Below are the code and all the weights of a small trained network. Each question names an input and a target symbol and asks about switching units off, where a switched-off unit gives its printed mean instead of its output.

import numpy as np


def w(rows, s, z=0):
    codes = np.array(rows[::2]) - 128.0
    scale = np.full(codes.shape[1], s)
    scale[-1] = z or s
    return codes * scale


def f(y):
    return y / 2 * (1 + np.tanh(0.7978845608 * (y + 0.044715 * y**3)))


def softmax(a):
    e = np.exp(a - a.max(-1, keepdims=True))
    return e / e.sum(-1, keepdims=True)


def log_softmax(a):
    a = a - a.max(-1, keepdims=True)
    return a - np.log(np.exp(a).sum(-1, keepdims=True))


def net(x, mask):
    ids = ['αβγδεζηλμξτω'.index(c) for c in x.split()]
    T = len(ids)
    res = E[ids] + P[:T]
    r = res
    for j in range(2):
        rows = slice(4 * j, 4 * j + 4)
        q, k, v = (r @ M[0][rows].T for M in (Q, K, V))
        z = softmax(np.where(np.tri(T) > 0, q @ k.T / 4**0.5, -1e9)) @ v
        o = O[0][rows]
        res = res + np.where(mask[j], z, o[:, -1]) @ o[:, :-1]
    y = f(res @ A[0][:, :-1].T + A[0][:, -1])
    res = res + np.where(mask[2:10], y, B[0][:, -1]) @ B[0][:, :-1]
    return log_softmax(res[-1] @ U[:, :-1].T + U[:, -1])


Q, K, V, O, A, B = {}, {}, {}, {}, {}, {}
E = w([
[76,161,104,186],'α',
[250,96,65,87],'β',
[121,136,148,67],'γ',
[139,125,172,9],'δ',
[116,107,101,44],'ε',
[165,177,82,114],'ζ',
[180,151,44,99],'η',
[194,122,240,9],'λ',
[140,243,164,95],'μ',
[106,213,190,55],'ξ',
[237,110,115,17],'τ',
[212,221,38,172],'ω',
],0.013)
P = w([
[56,77,148,142],'0',
[66,101,119,121],'1',
[79,109,110,102],'2',
[93,127,102,86],'3',
[104,137,94,67],'4',
[113,153,89,53],'5',
[133,166,86,33],'6',
[137,174,84,18],'7',
[151,186,107,2],'8',
],0.0076)
Q[0] = w([
[114,145,194,178],'H1',
[82,114,136,152],'H1',
[113,134,64,6],'H1',
[96,163,96,104],'H1',
[172,97,143,137],'H2',
[126,72,161,180],'H2',
[165,108,153,199],'H2',
[118,152,147,161],'H2',
],0.024)
K[0] = w([
[195,118,125,254],'H1',
[109,148,144,142],'H1',
[170,238,105,23],'H1',
[210,174,162,150],'H1',
[120,107,158,204],'H2',
[55,58,190,153],'H2',
[60,56,124,184],'H2',
[60,111,85,106],'H2',
],0.016)
V[0] = w([
[108,85,53,93],'H1',
[66,182,85,100],'H1',
[231,10,72,161],'H1',
[126,189,34,150],'H1',
[13,155,134,129],'H2',
[113,63,36,178],'H2',
[109,17,147,29],'H2',
[8,135,19,95],'H2',
],0.012)
O[0] = w([
[120,62,133,111,214],'H1',
[116,100,197,160,187],'H1',
[124,93,10,114,94],'H1',
[102,104,130,214,114],'H1',
[55,142,191,90,1],'H2',
[127,104,143,178,98],'H2',
[221,82,194,103,173],'H2',
[70,37,194,92,162],'H2',
],0.014,0.0068)
A[0] = w([
[168,245,211,195,146],'N1',
[122,34,161,133,2],'N2',
[10,167,26,127,139],'N3',
[188,205,77,86,131],'N4',
[92,70,98,172,179],'N5',
[118,224,253,170,74],'N6',
[38,8,204,125,149],'N7',
[180,101,96,20,147],'N8',
],0.0065,0.0068)
B[0] = w([
[51,124,4,117,174],'N1',
[68,43,117,153,145],'N2',
[122,85,247,34,176],'N3',
[77,112,116,118,197],'N4',
[171,102,56,232,161],'N5',
[188,151,139,143,184],'N6',
[157,200,65,196,209],'N7',
[79,123,180,111,254],'N8',
],0.011,0.015)
U = w([
[74,139,160,89,51],'α',
[1,92,119,129,165],'β',
[122,86,194,159,136],'γ',
[115,122,141,154,139],'δ',
[109,131,191,127,101],'ε',
[131,112,100,152,110],'ζ',
[95,93,100,78,110],'η',
[162,165,145,134,107],'λ',
[165,110,96,112,230],'μ',
[109,150,102,133,167],'ξ',
[124,111,64,134,2],'τ',
[127,172,124,131,149],'ω',
],0.01,0.008)

Each question gives the input, a string of symbols that net reads in full, and the target symbol t.
The units are the heads (4 rows each of Q, K, V and O) and the neurons (one row each of A and B). Each row of codes is followed by its name. A weight is (code - 128) times the scale printed after its matrix; where a second scale follows, it is the last column's (O, A, B and U).
mask holds one flag per unit, heads first, then neurons. A switched-off unit (its flag False) gives its mean, the last column of its rows in O or B, instead of its output. The means were averaged over made-up inputs and are rounded, as every weight is.
A unit's drop is (log p(t) with every unit on - log p(t) with that unit switched off) / (log p(t) with every unit on - log p(t) with every unit switched off).
The circuit of an input: a set's keep is (log p(t) with only the set's units on - log p(t) with every unit switched off) / (log p(t) with every unit on - log p(t) with every unit switched off). Starting from all 10 units, units are removed one at a time, each time the one whose removal leaves the highest keep (on an exact tie, the one counted first), for as long as the keep stays at least 0.8.
units of the circuit, in order: the units of the circuit, biggest drop first
most important unit: the unit with the biggest drop
top k neurons: the k neurons with the biggest drops, biggest first
which heads matter: for each layer, one digit per head in row order, 1 if its drop is at least 0.15 and else 0, layers parted by /
input λ ε ε τ ε ξ ξ, target ω: units of the circuit, in order : N1, H1, N6
input ε ε α, target γ: which heads matter : 11
input β τ ε, target μ: which heads matter : 11
input γ τ ζ ε γ ξ γ, target λ: units of the circuit, in order : H1, N6, N8
input ζ τ τ τ τ ε γ ε λ, target η: most important unit : N1
input ε ξ τ ω ω δ μ τ, target η: top 2 neurons : N7, N8
input τ γ τ ε α ω γ, target β: which heads matter : 01
input ε τ ω λ ε, target α: units of the circuit, in order : H1, N5, N8
input τ γ ω μ, target β: which heads matter : 01
input α ω τ η, target η: units of the circuit, in order : H1, N7
input τ ζ ω δ ε λ, target α: units of the circuit, in order : H1, N7, N8
input γ ε ε ω λ ε β ω ε, target β: top 2 neurons : N6, N7
input ε ε δ, target ε: units of the circuit, in order : H2, H1
input λ ε ε ε β η ω α η, target β: units of the circuit, in order : H2
input η τ δ ζ ξ, target λ: units of the circuit, in order : N6, H1
input ε μ λ ε β ε ε, target γ: top 2 neurons : N1, N7
input α ε ε ε ε λ, target η: top 4 neurons : N1, N4, N7, N3
input ε ε ε ξ ε, target λ: top 2 neurons : N6, N7
input ω λ μ ω ε ε μ α, target ω: which heads matter : 10
input ε ε λ η δ, target ε: units of the circuit, in order : H1, H2
